Look-ups in named tables: a row name and a column name give one cell, copied from the table.

Table gadam
|  | kanedim | monumaf | fosaka | gefeneb | gab | bodali |
|---|---|---|---|---|---|---|
| nudipiz | 174 | 78 | 100 | 106 | 165 | 158 |
| dobode | 120 | 158 | 106 | 104 | 154 | 128 |
| rulut | 115 | 113 | 113 | 96 | 49 | 157 |
| safulum | 148 | 100 | 155 | 139 | 110 | 114 |
| ses | 90 | 151 | 71 | 80 | 172 | 199 |
| mitu | 191 | 54 | 182 | 84 | 164 | 158 |
| duseked | 125 | 132 | 152 | 87 | 147 | 164 |
| fovi | 168 | 67 | 122 | 187 | 109 | 176 |
| pur | 103 | 139 | 77 | 71 | 166 | 238 |
| rolud | 135 | 161 | 142 | 50 | 157 | 111 |

What is the fosaka of fovi in gadam?
122
What is the kanedim of dobode in gadam?
120
What is the kanedim of duseked in gadam?
125
What is the gab of nudipiz in gadam?
165
What is the fosaka of safulum in gadam?
155
What is the gefeneb of safulum in gadam?
139
What is the gab of duseked in gadam?
147
What is the gefeneb of fovi in gadam?
187
What is the monumaf of rulut in gadam?
113
Row with the largest kanedim: mitu

fikarug =
	tasab	tosore	nogi	vivup	vafadof	pesadum	ren	pasozi	tig
kekiso	74545	72220	69167	83602	69143	79286	68674	84313	70666
bom	90259	86315	78792	58402	74954	74011	77666	13302	96805
zuvos	34610	81557	42474	82151	62057	76677	54779	93691	87650
fuf	63997	65600	62442	63947	59868	87336	74716	73783	63052
lan	49168	76163	56083	68185	78533	66888	77827	72328	66045
vor	84779	74325	67949	79929	68392	87655	75512	52582	67106

bom, ren: 77666
lan, pesadum: 66888
vor, pasozi: 52582
fuf, vafadof: 59868
lan, nogi: 56083
fuf, nogi: 62442
kekiso, tasab: 74545
fuf, tosore: 65600
lan, vafadof: 78533
vor, ren: 75512
zuvos, pasozi: 93691
vor, vivup: 79929
zuvos, vafadof: 62057
kekiso, ren: 68674
fuf, ren: 74716
kekiso, tosore: 72220
fuf, vivup: 63947
bom, tasab: 90259
kekiso, vafadof: 69143

fot:
	kodekam	porop	bozifu
biboz	210	162	156
kufab	194	218	125
fometu	202	178	185
tol	170	220	151
zop	173	242	167
kubido	155	197	51
dubo	196	67	189
bogu	204	196	90

bozifu of fometu = 185
bozifu of kufab = 125
kodekam of kufab = 194
porop of biboz = 162
kodekam of fometu = 202
kodekam of dubo = 196
porop of kubido = 197
kodekam of biboz = 210
kodekam of kubido = 155
porop of bogu = 196

Table dorenef
|  | tusuga | fegamol | sudulag | fafi |
|---|---|---|---|---|
| nofe | 0.826 | 1.104 | 1.456 | 2.242 |
| mig | 0.162 | 0.443 | -0.479 | 3.572 |
| kive | -6.836 | 3.884 | 6.788 | 3.024 |
| dazeli | 0.219 | 1.721 | 2.275 | 1.845 |
| liti | -0.296 | 2.128 | 0.947 | 2.376 |
| senal | 1.277 | -0.391 | 2.095 | 3.293 |

fafi of dazeli is 1.845
sudulag of nofe is 1.456
tusuga of nofe is 0.826
tusuga of liti is -0.296
sudulag of kive is 6.788
tusuga of senal is 1.277
fegamol of liti is 2.128
sudulag of senal is 2.095
fafi of senal is 3.293
fafi of nofe is 2.242
fegamol of mig is 0.443
tusuga of mig is 0.162
fegamol of dazeli is 1.721
fegamol of senal is -0.391

bizima =
,donobas,tok,bomol,supusud,mer
vot,45,39,20,39,6
rubokel,33,7,87,43,31
nitin,32,22,17,50,9
sot,1,61,33,46,24
pitameg,45,40,38,42,34
zipize,30,38,60,34,30
gusofoz,54,19,31,51,24
tudasa,30,36,33,44,54
nilom,26,50,50,57,34
lek,57,16,47,64,45
zudef,49,41,29,39,69
pilag,52,24,29,51,92
tar,29,32,70,35,34

bomol of nilom = 50
mer of vot = 6
bomol of sot = 33
mer of tudasa = 54
tok of gusofoz = 19
mer of zudef = 69
donobas of sot = 1
tok of sot = 61
mer of sot = 24
tok of nitin = 22
tok of vot = 39
mer of nitin = 9
donobas of tudasa = 30
mer of gusofoz = 24
bomol of tar = 70
mer of pilag = 92
donobas of zudef = 49
donobas of vot = 45
Row with the largest supusud: lek

zol:
	munina	san	vov	dav	tal	gir	masuko
gazi	5930	3842	3733	5126	3241	7730	3830
tusu	6633	6181	6302	5973	5158	5884	5842
luf	6180	4299	3164	6023	4167	7432	3933
puv	6612	5823	6407	4005	4689	5721	5949
zodipuz	2452	7770	5094	7197	3685	6545	8634
bag	5822	4458	3086	4650	4729	5700	4942
ponodet	6475	6565	5065	7264	5618	5646	5681
tizutiz	3033	7518	5000	5249	3544	4703	6885
soseb	6188	5299	6099	3833	4799	6030	5951
nofim	5544	4406	5995	3117	5594	5122	5799
guzosi	5166	6992	6268	3989	7209	6150	4957
lini	6213	5144	3464	6676	3593	7885	4243
dinef	6005	5340	5859	4147	5937	5224	6356
daz	5960	5342	5887	4630	5358	5783	6125

san of gazi: 3842
san of dinef: 5340
munina of nofim: 5544
vov of tusu: 6302
munina of guzosi: 5166
dav of gazi: 5126
masuko of ponodet: 5681
gir of nofim: 5122
vov of lini: 3464
munina of dinef: 6005
munina of tusu: 6633
munina of puv: 6612
munina of zodipuz: 2452
Row with the largest munina: tusu

Table konipir
        vizirad  fenep    ner  modubuk   nure    bab    dok    kek  ladavib
gofu      8.745  8.455  4.114    7.529  3.254  7.436  6.545  6.702    4.359
golo      7.861  4.276  7.279    4.735  7.568  8.097  7.520  2.235    3.565
vut       5.469  6.143  5.801    5.455  5.913  5.148  4.591  5.317    5.091
piv       5.596  5.491  5.928    6.242  5.477  5.580  4.780  5.400    5.026
lunavo    4.279  5.494  4.628    7.022  5.276  5.354  5.591  6.967    5.871
naz       5.651  5.460  5.547    5.605  5.827  5.360  6.198  5.931    5.898
kuz       3.487  7.189  3.404    6.439  8.953  7.447  8.692  2.307    2.973

bab of gofu is 7.436
vizirad of kuz is 3.487
dok of naz is 6.198
kek of kuz is 2.307
ladavib of piv is 5.026
ner of kuz is 3.404
bab of naz is 5.360
kek of naz is 5.931
Row with the largest bab: golo

Table pip
        lelil  guguvu  zirad    zik  sigif    ser  zabula    bap   bofe
zoki    6.540   4.817  2.763  4.871  6.147  5.077   4.258  4.199  4.986
zovof   4.613   4.733  7.277  5.287  6.937  4.655   5.439  6.001  5.892
tos     5.574   6.670  5.078  4.037  5.765  4.637   2.419  6.527  5.739
keb     4.422   4.351  7.205  3.944  3.996  5.203   3.998  6.020  6.865
tofezu  6.031   2.228  8.815  3.552  6.115  5.885   6.531  5.365  6.295
daf     3.817   4.441  6.030  4.124  3.584  2.773   5.249  6.541  5.162
lod     4.377   4.530  3.047  2.929  5.384  3.879   3.103  4.128  8.191
fanogi  5.448   6.365  4.541  4.263  6.742  3.863   3.736  7.032  4.902

keb, bap => 6.020
daf, guguvu => 4.441
tos, zik => 4.037
keb, bofe => 6.865
zovof, ser => 4.655
tofezu, zik => 3.552
tos, bofe => 5.739
keb, zirad => 7.205
tos, sigif => 5.765

sof:
,lep,kuf
zunam,242,44
rep,243,44
pozelu,225,30
fuvigi,243,48
kud,230,53
zenusuv,240,40
zapizab,237,51
nagoze,233,35
kofiz,220,54
ratozip,240,53

lep of nagoze: 233
lep of pozelu: 225
lep of ratozip: 240
lep of zenusuv: 240
kuf of nagoze: 35
lep of kofiz: 220
kuf of zenusuv: 40
kuf of kofiz: 54
kuf of kud: 53
lep of fuvigi: 243
lep of kud: 230
Row with the largest kuf: kofiz

savaba
|  | gerav | segovo | finet | pob | ves |
|---|---|---|---|---|---|
| lokeba | 20046 | 72467 | 24050 | 76822 | 52247 |
| tuzufon | 63709 | 51953 | 67723 | 61531 | 69867 |
| vanupaf | 43350 | 70535 | 41461 | 61476 | 50055 |
| pafe | 55231 | 90913 | 55692 | 84936 | 59294 |
| tatineb | 43953 | 82774 | 52851 | 94020 | 73684 |
| teven | 82419 | 56846 | 74735 | 45732 | 58647 |
| dit | 42835 | 88767 | 45371 | 78917 | 57471 |
| fuzil | 73981 | 93049 | 78291 | 88847 | 77025 |
| led | 73014 | 54333 | 75850 | 51839 | 64141 |
| bodu | 74647 | 39280 | 56856 | 24239 | 44281 |

What is the finet of tuzufon in savaba?
67723
What is the finet of vanupaf in savaba?
41461
What is the segovo of led in savaba?
54333
What is the gerav of led in savaba?
73014
What is the finet of teven in savaba?
74735
What is the pob of fuzil in savaba?
88847
What is the ves of fuzil in savaba?
77025
What is the segovo of pafe in savaba?
90913
What is the ves of dit in savaba?
57471
What is the ves of bodu in savaba?
44281
What is the finet of led in savaba?
75850

